How the states are linked:
w283: φ>w223, β>w185, λ>w308, δ>w36, χ>w126, η>w206
w689: φ>., β>., λ>w94, δ>w613, χ>w514, η>w4
w177: φ>w67, β>w643, λ>w842, δ>w778, χ>w355, η>w822
w174: φ>w323, β>w517, λ>w508, δ>w795, χ>w530, η>w630
w491: φ>w360, β>w691, λ>w206, δ>w956, χ>w806, η>w126
w614: φ>w273, β>w4, λ>w36, δ>w853, χ>w513, η>w956
w709: φ>., β>., λ>w81, δ>w973, χ>w468, η>w346
w778: φ>w579, β>w283, λ>w299, δ>w701, χ>w702, η>w826
w759: φ>w613, β>w468, λ>w808, δ>w491, χ>w667, η>w271
w94: φ>., β>., λ>w514, δ>w142, χ>w689, η>w329
w142: φ>., β>., λ>w695, δ>w436, χ>w613, η>w47
w155: φ>w308, β>w637, λ>w39, δ>w630, χ>w845, η>w529
w677: φ>., β>., λ>w360, δ>w81, χ>w436, η>w497
w956: φ>w468, β>w689, λ>w25, δ>w231, χ>w323, η>w614
w973: φ>., β>., λ>w730, δ>w94, χ>w691, η>w185
w826: φ>w356, β>w206, λ>w209, δ>w314, χ>w61, η>w778
w485: φ>w973, β>w142, λ>w208, δ>w356, χ>w231, η>w67
w529: φ>w806, β>w208, λ>w115, δ>w174, χ>w915, η>w155
w617: φ>., β>., λ>w185, δ>w4, χ>w704, η>w691
w133: φ>w36, β>w579, λ>w630, δ>w177, χ>w23, η>w530
w701: φ>w643, β>w36, λ>w313, δ>w845, χ>w811, η>w314
w806: φ>w677, β>w730, λ>w491, δ>w323, χ>w206, η>w308
w517: φ>w514, β>w677, λ>w510, δ>w667, χ>w356, η>w949
w795: φ>w208, β>w667, λ>w413, δ>w209, χ>w822, η>w842
w223: φ>., β>., λ>w497, δ>w346, χ>w320, η>w436
w36: φ>w346, β>w329, λ>w513, δ>w67, χ>w614, η>w25
w356: φ>w94, β>w436, λ>w517, δ>w808, χ>w510, η>w579
w704: φ>., β>., λ>w617, δ>w847, χ>w185, η>w730
w616: φ>w759, β>w956, λ>w314, δ>w115, χ>w464, η>w811
w510: φ>w689, β>w360, λ>w356, δ>w759, χ>w517, η>w324
w299: φ>w949, β>w308, λ>w702, δ>w313, χ>w778, η>w209
w613: φ>., β>., λ>w142, δ>w360, χ>w695, η>w763
w39: φ>w126, β>w853, λ>w845, δ>w23, χ>w155, η>w115
w413: φ>w231, β>w759, λ>w822, δ>w61, χ>w795, η>w355
w811: φ>w271, β>w614, λ>w701, δ>w39, χ>w313, η>w616
w81: φ>., β>., λ>w468, δ>w730, χ>w709, η>w252
w314: φ>w808, β>w25, λ>w464, δ>w915, χ>w616, η>w701
w4: φ>., β>., λ>w329, δ>w763, χ>w847, η>w689
w185: φ>., β>., λ>w704, δ>w329, χ>w617, η>w973
w513: φ>w252, β>w847, λ>w614, δ>w637, χ>w36, η>w323
w808: φ>w142, β>w709, λ>w667, δ>w206, χ>w759, η>w643
w949: φ>w847, β>w497, λ>w324, δ>w719, χ>w579, η>w517
w349: φ>., β>., λ>w763, δ>w497, χ>w47, η>w695
w508: φ>w956, β>w510, λ>w530, δ>w413, χ>w174, η>w23
w530: φ>w25, β>w356, λ>w174, δ>w822, χ>w508, η>w133
w360: φ>., β>., λ>w436, δ>w468, χ>w677, η>w320
w320: φ>., β>., λ>w223, δ>w273, χ>w497, η>w360
w853: φ>w617, β>w763, λ>w67, δ>w324, χ>w637, η>w231
w579: φ>w329, β>w223, λ>w949, δ>w643, χ>w324, η>w356
w273: φ>., β>., λ>w346, δ>w617, χ>w252, η>w468
w206: φ>w436, β>w973, λ>w806, δ>w25, χ>w491, η>w283
w271: φ>w763, β>w273, λ>w643, δ>w126, χ>w719, η>w759
w497: φ>., β>., λ>w320, δ>w252, χ>w223, η>w677
w514: φ>., β>., λ>w689, δ>w695, χ>w94, η>w847
w23: φ>w614, β>w324, λ>w133, δ>w355, χ>w630, η>w508
w695: φ>., β>., λ>w613, δ>w677, χ>w142, η>w349
w355: φ>w853, β>w271, λ>w177, δ>w702, χ>w842, η>w413
w231: φ>w691, β>w613, λ>w485, δ>w510, χ>w208, η>w853
w252: φ>., β>., λ>w273, δ>w704, χ>w346, η>w81
w915: φ>w206, β>w485, λ>w529, δ>w530, χ>w115, η>w845
w208: φ>w730, β>w695, λ>w231, δ>w517, χ>w485, η>w637
w630: φ>w513, β>w949, λ>w23, δ>w842, χ>w133, η>w174
w436: φ>., β>., λ>w677, δ>w709, χ>w360, η>w223
w822: φ>w485, β>w808, λ>w795, δ>w826, χ>w413, η>w177
w115: φ>w491, β>w231, λ>w915, δ>w508, χ>w529, η>w39
w308: φ>w497, β>w704, λ>w126, δ>w513, χ>w283, η>w806
w47: φ>., β>., λ>w349, δ>w223, χ>w763, η>w142
w637: φ>w704, β>w349, λ>w853, δ>w949, χ>w67, η>w208
w643: φ>w47, β>w346, λ>w719, δ>w283, χ>w271, η>w808
w468: φ>., β>., λ>w709, δ>w691, χ>w81, η>w273
w313: φ>w719, β>w513, λ>w811, δ>w155, χ>w701, η>w464
w691: φ>., β>., λ>w973, δ>w689, χ>w730, η>w617
w346: φ>., β>., λ>w252, δ>w185, χ>w273, η>w709
w667: φ>w695, β>w81, λ>w759, δ>w806, χ>w808, η>w719
w126: φ>w320, β>w617, λ>w283, δ>w614, χ>w308, η>w491
w842: φ>w637, β>w719, λ>w355, δ>w299, χ>w177, η>w795
w702: φ>w324, β>w126, λ>w778, δ>w811, χ>w299, η>w61
w61: φ>w510, β>w491, λ>w826, δ>w616, χ>w209, η>w702
w763: φ>., β>., λ>w47, δ>w320, χ>w349, η>w613
w845: φ>w283, β>w67, λ>w155, δ>w133, χ>w39, η>w915
w25: φ>w709, β>w94, λ>w323, δ>w485, χ>w956, η>w36
w323: φ>w81, β>w514, λ>w956, δ>w208, χ>w25, η>w513
w67: φ>w185, β>w47, λ>w637, δ>w579, χ>w853, η>w485
w847: φ>., β>., λ>w4, δ>w349, χ>w329, η>w514
w209: φ>w517, β>w806, λ>w61, δ>w464, χ>w826, η>w299
w464: φ>w667, β>w323, λ>w616, δ>w529, χ>w314, η>w313
w730: φ>., β>., λ>w691, δ>w514, χ>w973, η>w704
w329: φ>., β>., λ>w847, δ>w47, χ>w4, η>w94
w719: φ>w349, β>w252, λ>w271, δ>w308, χ>w643, η>w667
w324: φ>w4, β>w320, λ>w579, δ>w271, χ>w949, η>w510

The rows follow the links: the fewer symbols apart two states are, the more alike their rows tend to be.

Each row is also shifted at random along 5 hidden directions that mean nothing.

One row for each state, in no order:
Each row stands for one state.
r1: -195 97 79 -146 -42 -120 -65 -118 -17 -222 36 1 284 -44 -154 -17 156 -98 -158 -147 219 34 -195 93 -94 -72 -24 210 -46 -81 -72 -162 103 91
r2: -25 -56 -104 84 57 -1 29 91 114 46 -61 17 24 18 -3 -11 17 88 57 31 -85 21 69 -61 63 -19 -107 -35 7 16 67 -9 102 73
r3: 230 -134 42 113 -110 46 58 59 30 37 137 37 -131 -26 20 208 203 -10 41 -3 -96 -97 84 -37 66 2 -66 -118 -198 -137 44 64 -41 -154
r4: -38 38 -32 11 44 -95 -5 44 -35 -15 12 -18 -118 -49 -127 -149 -99 54 7 93 35 -48 -4 -50 -22 -37 31 100 22 11 -56 2 16 0
r5: -120 31 3 5 8 -34 -129 -73 154 -94 -17 35 19 -44 72 23 115 -14 3 48 25 54 22 -107 -118 -121 1 -46 -184 36 49 -22 90 85
r6: -209 30 -24 -47 -62 -114 -67 -45 88 38 61 30 -86 -119 -162 -4 30 122 53 118 111 -14 210 -93 -77 -121 -29 40 -32 9 4 -17 97 -6
r7: -54 47 -26 -99 90 -27 -28 -15 -32 -18 -21 11 -82 35 -11 -134 -129 -18 -24 99 10 11 -36 -52 -29 9 20 65 14 73 -8 15 2 58
r8: -89 8 -66 2 121 85 -40 15 68 -2 -104 -28 11 93 142 -46 -42 -20 1 83 -112 58 43 -51 48 14 -22 -121 6 107 97 39 49 97
r9: 105 -47 31 -38 -10 0 30 15 -193 -57 23 -5 -93 13 13 -115 -97 -10 -100 -7 104 -37 -165 51 16 49 56 34 41 -33 -41 44 -174 -5
r10: 142 44 91 -97 -23 46 54 -42 -111 47 49 -41 76 14 9 94 -22 -79 -69 -18 -19 -9 -76 118 -36 30 -16 58 37 -66 -107 10 -114 -53
r11: 242 21 10 48 40 -16 38 36 118 118 66 -14 60 13 -77 50 -94 46 58 92 -56 4 -47 21 -50 -61 -55 160 43 -25 -177 -45 -76 -35
r12: -44 -124 -12 3 -29 -16 66 40 -67 -57 76 26 -100 -85 -91 -31 90 56 -6 -53 93 -71 -20 -44 83 47 -66 29 -61 -90 64 18 -40 -40
r13: 61 -71 3 -20 37 14 174 81 -196 182 59 -46 38 -41 -166 -17 -138 53 39 -69 5 -41 -65 95 55 175 9 159 286 -89 -150 -14 -160 -112
r14: -65 9 -53 -1 46 -67 129 132 27 -17 -38 -41 90 56 -146 -51 -17 69 -57 26 47 -69 -48 65 111 7 -117 45 55 -7 -69 33 -34 88
r15: 16 119 46 -127 -21 -19 25 -70 -58 139 39 -43 160 -7 -83 50 -171 -64 22 -29 12 77 -12 108 -126 31 85 190 203 17 -174 -61 -9 -33
r16: 92 -5 -16 -52 112 92 -80 -45 -37 -129 -82 12 60 58 125 -99 -15 -107 -69 -68 -76 131 -154 -65 -27 77 10 22 -80 46 124 -43 36 109
r17: 36 19 19 15 73 -19 -2 88 -11 89 1 3 -157 47 6 -7 -58 -41 52 143 -131 -15 33 -38 27 32 27 -35 -91 89 44 69 9 -79
r18: -59 52 12 -21 -67 31 63 -50 -82 49 -52 -28 112 -14 44 23 -58 38 -54 -97 101 -25 -2 120 -32 11 50 -20 229 -29 -81 2 -72 15
r19: -86 -45 2 3 -7 85 7 -41 114 137 46 19 17 -37 122 163 43 -45 58 22 -47 48 24 -23 -9 3 -72 -64 22 -28 -48 23 -56 -23
r20: -88 -7 21 -64 -107 42 50 -52 -18 -3 25 7 -13 -1 19 131 174 55 -73 -8 38 -40 183 30 41 -11 -73 -159 -91 -31 85 111 61 -5
r21: -215 150 -34 52 22 -103 -92 -48 173 -79 -97 17 207 31 1 -42 3 -11 21 -60 91 76 -39 32 -76 -148 51 54 69 63 -28 -162 129 111
r22: 46 -108 -13 -48 -5 120 172 60 -203 121 -12 -15 -132 28 37 10 -120 128 -65 61 7 -70 91 39 101 112 -25 -119 162 -1 4 176 -168 -1
r23: 135 -85 -32 4 5 170 147 79 -143 87 -5 -39 -6 20 99 41 -103 71 -63 -21 -86 -7 21 33 107 121 -73 -115 117 -33 -1 129 -134 61
r24: -107 -116 -23 -21 82 -54 121 118 63 39 71 0 -16 -52 -219 16 90 23 51 37 -51 -36 43 -5 103 43 -155 75 -82 -51 -50 5 72 -71
r25: -133 123 24 -56 -13 8 -38 -28 22 94 -32 -24 -72 57 114 28 -124 69 -51 179 8 -17 134 4 -75 -88 13 -82 49 97 -11 90 -57 59
r26: -162 152 45 2 -94 -84 -42 -64 -5 -59 -55 -26 60 56 19 8 17 -27 -65 -18 108 -18 19 112 -55 -123 82 -59 43 56 -24 -36 26 27
r27: -38 -143 -15 -29 6 179 52 44 -86 25 46 2 -158 -36 142 -30 -14 33 -76 28 32 -43 -50 -84 56 84 -75 -119 9 -68 63 98 -203 18
r28: 70 -170 -29 127 12 -101 79 107 71 13 87 14 -89 -45 -221 -15 105 59 153 -40 -46 -77 30 -60 126 59 -43 30 -89 -81 19 -16 37 -150
r29: -5 -15 21 -11 -99 -1 -35 -96 -95 -39 57 16 25 -58 -23 -5 38 4 -36 -111 124 7 36 33 -51 -2 41 19 65 -68 31 -29 5 -40
r30: -18 -107 -29 26 89 121 16 32 4 95 6 21 -85 14 59 65 54 -85 74 18 -236 24 98 -87 105 132 -41 -121 -111 46 147 77 49 -48
r31: -208 51 2 -50 61 -56 53 84 -31 135 22 -63 -125 39 -96 -71 -217 42 50 179 22 -78 -42 28 -29 7 14 98 127 100 -148 31 -143 -35
r32: 65 -16 55 0 -80 33 -10 -47 -92 -47 48 -32 -21 -10 122 1 -25 -21 -69 -56 119 -13 -167 37 -84 -43 25 15 84 -93 -79 -8 -207 -1
r33: -61 -38 29 -12 -107 41 9 -42 -66 59 116 -1 -81 -68 -35 142 132 -12 3 -62 -36 -2 217 3 30 67 41 -101 -98 -60 84 65 81 -136
r34: 7 54 9 -37 -2 -15 -46 -46 32 120 44 -8 -67 -16 1 76 -65 -13 55 111 -57 12 102 -16 -69 -39 37 25 -13 52 -38 44 3 -50
r35: 49 21 31 105 -106 3 -27 -49 4 -132 -15 27 42 42 150 62 85 -50 -41 -131 87 -5 -61 94 10 -46 61 -151 -19 -37 39 -18 -60 30
r36: -43 91 25 16 25 -129 7 104 22 -89 -63 -7 -110 85 -69 -120 -56 72 6 100 51 -84 -10 68 45 -100 19 -39 -70 108 -8 36 15 7
r37: -168 72 23 -27 -78 99 -61 -133 -59 -36 -64 3 83 12 122 35 52 -82 -74 -137 37 76 86 68 -21 27 82 -154 81 11 97 12 39 30
r38: -241 1 -47 -51 90 -199 1 79 131 -120 9 0 83 -28 -314 -136 109 51 -20 37 87 20 -1 -47 -10 -66 -135 165 -122 33 -8 -91 221 85
r39: 97 -38 -25 88 128 10 -70 59 109 -20 -24 57 -10 65 103 -28 -13 -74 91 49 -193 57 -88 -61 56 10 4 -26 -155 50 68 -25 6 -15
r40: 37 -130 -126 -49 104 32 74 65 62 154 7 -3 -3 -76 -149 -30 -43 109 91 65 -108 53 133 -175 44 40 -153 96 70 4 31 32 99 32
r41: 70 -66 -56 26 -87 10 -29 -51 16 30 72 10 -42 -97 40 13 -15 84 47 -22 75 -5 -22 -85 -73 -94 -25 37 47 -84 -54 -27 -107 -1
r42: -173 42 36 -70 -91 -79 -64 -119 -56 -32 45 -10 -97 -81 -22 -25 -16 36 -29 41 183 -49 35 1 -111 -100 54 15 -16 -22 -44 16 -46 -5
r43: 133 -165 -55 5 0 148 25 -5 -114 -28 20 32 -88 -55 66 22 71 15 -18 -85 -82 39 68 -123 81 118 -53 -96 -80 -59 159 81 33 7
r44: 68 -81 -22 80 -25 -13 99 93 -74 -26 -3 -9 20 37 -66 -53 -14 49 -56 -92 72 -68 -98 78 110 46 -8 12 130 -62 -38 -5 -108 -8
r45: -63 48 -66 23 -7 -4 13 48 151 61 -42 1 111 -17 16 49 -2 93 45 59 0 41 81 -31 -29 -138 -105 -6 44 13 -44 0 72 67
r46: 231 -138 1 11 8 18 151 73 -91 73 97 4 4 -22 -148 64 58 26 -12 -58 -132 -39 35 2 111 168 -94 76 -5 -95 -38 70 1 -95
r47: -240 79 -41 46 -50 -64 -22 -37 102 -31 -55 5 193 19 18 30 43 39 5 -85 125 14 6 80 -45 -103 -7 -22 116 -18 -34 -88 38 36
r48: 27 -48 -18 -23 -3 -53 13 9 -110 -7 29 5 -121 -31 -105 -143 -84 65 21 9 102 -64 -43 -36 42 46 37 47 10 5 10 23 -56 13
r49: -155 -22 -23 44 -8 21 17 13 126 163 93 -22 -150 -44 66 125 -51 77 133 129 -56 0 120 -85 -46 -78 -18 -54 15 20 -16 51 -89 -68
r50: -54 -71 33 69 -35 89 41 15 -119 -30 -24 10 -107 19 117 -14 23 21 -34 -41 -8 -63 50 20 120 67 63 -199 44 15 116 92 -80 3
r51: 68 -37 -52 -3 99 150 -101 -75 -115 -63 -82 21 -97 37 227 -133 -123 -95 2 -67 -84 99 -85 -82 -13 128 88 -79 35 56 169 -3 -27 87
r52: 106 1 21 -43 -72 10 -30 -116 -71 -100 3 18 85 -60 -29 17 117 -49 -13 -154 26 55 44 -4 -34 19 59 45 -46 -57 64 -67 132 20
r53: -78 107 87 -91 76 -104 57 55 -104 -19 9 -4 -74 67 -154 -51 -18 -96 -45 100 -56 -85 -31 62 51 57 48 61 -118 55 -46 38 45 -72
r54: -17 -56 -85 77 122 15 -86 4 129 10 -21 43 56 23 42 -2 56 -85 107 -30 -187 131 83 -135 35 81 -15 -15 -111 68 132 -75 222 18
r55: -3 -33 5 25 -81 -14 68 9 26 -17 0 3 120 -22 -25 84 138 32 -42 -117 62 5 35 68 1 -34 -80 -12 15 -79 -18 -22 36 7
r56: -198 -73 13 -64 27 95 92 -29 -151 112 31 2 -69 -21 -19 41 -14 -6 -10 -20 -71 -4 80 15 60 143 -13 -52 93 -12 41 92 -51 -58
r57: -38 197 46 -78 62 -143 -47 31 -23 -102 -85 -26 -41 142 20 -141 -107 -65 -115 138 7 -45 -111 106 -10 -114 84 -25 -79 158 -45 22 20 78
r58: -170 45 57 -151 -53 -42 -92 -122 26 -129 46 16 33 -27 -54 49 189 -34 -65 41 111 32 98 -53 -111 -92 -46 26 -225 -10 57 21 181 58
r59: 235 51 -4 3 -105 -104 32 0 -36 53 -29 -6 159 -8 -168 16 -12 85 -27 -83 3 16 109 114 -26 -55 35 136 142 -43 -59 -35 158 -3
r60: -256 -55 -17 -20 27 -45 15 93 47 -18 32 -5 -241 -64 -89 -56 -20 105 37 174 64 -66 55 -140 14 -50 -106 -59 -106 49 22 71 -48 -22
r61: -335 -28 -42 10 -11 55 -1 -67 105 174 55 18 134 -95 -4 99 -2 16 111 -86 58 104 35 -1 -72 5 -35 45 227 -65 -67 -85 -19 -14
r62: -28 -15 55 -34 65 -68 63 78 -66 -83 45 2 32 25 -115 6 75 -98 -74 -34 50 -57 -160 76 85 37 -49 44 -120 -83 -46 -6 -29 -55
r63: 91 104 2 33 -41 -20 -55 6 57 13 -71 -37 -22 45 107 -2 -149 49 3 75 13 12 -7 31 -63 -124 97 -31 117 65 -49 10 -115 40
r64: 265 59 70 76 -98 -106 -69 -69 -56 -64 45 20 149 -12 -90 0 57 -106 58 -219 24 6 -138 120 -21 41 147 125 -9 -55 -57 -157 85 -123
r65: -209 52 -14 -104 7 100 -105 -89 64 21 11 7 -75 -44 134 59 0 8 -5 126 -24 66 130 -137 -112 -51 -57 -97 -99 67 81 46 54 75
r66: -396 -76 -43 7 -42 157 -3 -84 6 142 52 -9 52 -87 139 127 28 -19 40 -106 26 88 50 -30 -29 68 -24 -104 168 -46 16 -48 -77 -18
r67: 51 4 43 5 -12 -12 -51 -59 81 26 57 32 50 -37 -7 164 180 -83 59 -31 -103 49 134 -36 -40 10 -31 -26 -149 -57 45 13 166 -75
r68: 401 55 47 108 -28 48 -92 3 103 -56 -46 31 -65 91 224 73 48 -55 24 109 -154 -8 29 -37 -17 -106 46 -160 -181 70 90 63 46 16
r69: 13 -18 -22 -180 24 46 105 -3 -191 80 -27 -30 85 -38 -119 -80 -138 60 -52 -76 57 19 -40 4 4 124 -68 168 285 -58 -73 -1 -44 55
r70: -342 -62 -72 89 55 52 -13 33 37 -14 -89 5 -36 51 169 -23 -7 13 18 2 26 42 -6 -33 70 23 -32 -216 42 61 109 53 -41 66
r71: 189 -44 -29 -98 7 106 80 -84 -91 90 19 -2 182 -63 -25 7 -97 4 -53 -119 17 104 -50 13 -92 62 -66 156 276 -106 -91 -71 -56 82
r72: -538 -71 -26 -44 14 43 51 18 -34 70 68 16 -32 -27 -50 29 43 -28 15 -25 80 13 32 6 84 94 -38 -96 90 -22 21 7 -62 -67
r73: -34 85 -2 -76 38 -163 13 6 142 78 35 31 188 -53 -265 68 77 -1 44 33 -41 41 93 61 -67 -68 -85 258 -42 -6 -109 -105 240 -46
r74: 21 61 27 -105 -57 -82 -73 -123 -52 -53 49 -5 19 -100 -112 -16 56 -2 -5 -43 78 22 96 -43 -110 -25 25 94 -23 -23 25 -37 178 15
r75: 11 -15 -39 90 -29 -13 -133 -46 152 -43 -19 41 7 -40 80 -3 39 14 100 -27 -14 83 20 -129 -73 -81 42 -18 -74 0 99 -104 69 46
r76: -63 30 36 28 -109 -46 11 -49 21 112 76 -41 -67 -52 -78 74 -9 28 79 1 11 -55 94 38 -55 -33 81 42 25 -27 -86 -44 -55 -131
r77: -45 25 -21 80 -46 -44 -131 -57 95 43 1 24 -101 -11 70 47 21 -37 137 25 -84 1 125 -56 -47 -31 104 -86 -100 64 68 -35 88 -74
r78: 136 -38 -16 78 98 45 43 52 -71 106 -4 -12 -118 17 59 -78 -163 -34 119 -45 -119 -19 -94 -8 85 128 122 -12 112 23 1 -7 -132 -79
r79: 138 -6 -40 127 86 -124 0 117 68 -12 5 17 -37 18 -140 -91 -29 -15 95 11 -78 -24 -58 -4 30 -17 3 137 -63 1 -85 -100 43 -77
r80: 60 11 -38 6 53 41 38 42 -118 6 -92 -16 3 70 24 -62 -111 32 -18 2 -62 14 33 26 93 82 43 -66 113 65 33 72 0 44
r81: -64 -57 -1 70 -64 -7 94 104 -84 14 9 -51 -250 39 -29 -39 -2 145 13 70 19 -161 139 1 139 -11 19 -201 -22 17 50 134 -79 -54
r82: 154 -95 -84 87 -68 48 100 38 101 122 11 1 72 -43 24 150 41 145 50 -25 -40 18 170 -51 6 -72 -156 -49 98 -76 6 46 4 20
r83: 125 -93 -137 172 53 63 12 88 105 116 -85 -13 50 -5 6 -56 -106 114 141 -69 -89 61 35 -50 60 27 -33 24 181 24 29 -37 10 37
r84: -29 -48 -31 -83 -78 -11 27 -20 90 5 72 38 14 -79 -115 67 97 111 -39 59 105 5 51 -72 -81 -89 -145 75 -20 -86 -36 6 7 26
r85: -283 -25 -49 -89 126 35 -44 -12 22 -113 -30 43 117 -35 -3 -109 44 -33 -35 -62 54 93 -121 -72 -2 23 -107 43 -11 -9 75 -81 54 132
r86: 91 57 31 -39 -43 84 -120 -69 6 24 10 -14 -197 -29 159 13 -68 18 -19 174 -24 -10 111 -107 -87 -59 80 -98 -99 67 55 82 -58 21
r87: -67 56 42 16 45 -13 10 30 -33 -190 -106 5 148 140 43 -63 76 -135 -131 -93 68 0 -190 93 54 39 -5 -42 -40 -3 -3 -63 33 100
r88: 0 105 40 -48 -80 52 -33 -47 23 -37 -41 -12 11 62 174 101 73 -51 -78 64 8 26 90 45 -12 -59 -6 -135 -63 31 47 71 18 62
r89: -118 -189 -77 77 -36 -51 26 82 30 -50 63 56 -164 -106 -153 -72 162 147 47 -26 35 -54 105 -146 83 5 -97 -24 -131 -48 136 16 68 -4
r90: -9 -30 -75 -96 84 -5 192 113 -76 147 -43 -83 146 -2 -202 -36 -141 134 -68 49 -9 -24 30 42 69 62 -203 150 291 0 -135 70 7 66

Some states, each with its row:
w360 r66
w956 r76
w355 r17
w973 r52
w208 r59
w691 r33
w616 r11
w510 r67
w299 r8
w763 r62
w273 r13
w320 r72
w413 r34
w808 r84
w704 r22
w115 r49
w67 r51
w508 r77
w231 r15
w61 r73
w271 r24
w795 r25
w667 r82
w529 r21
w637 r80
w313 r2

Row, symbols taken left to right, then the row they reach:
r7 χ η λ: r86
r48 φ δ λ λ: r56
r40 η δ δ: r75
r47 λ δ δ β: r3
r57 η β δ η χ λ: r70
r85 λ η χ λ λ: r19
r87 δ χ η: r32
r28 χ λ η λ: r41
r9 χ η δ δ: r10
r58 χ δ δ: r61
r6 χ η δ δ: r54
r42 λ χ λ χ λ: r26
r69 η δ δ: r1
r74 χ λ η χ χ δ: r90
r38 λ φ β: r50
r83 λ δ λ β: r16
r14 δ λ λ: r89
r29 δ δ χ χ: r20
r68 φ η λ χ λ: r30
r88 η φ λ: r46
r43 δ λ χ η δ λ: r35
r5 η η λ χ λ: r45
r60 φ λ λ η β χ: r37

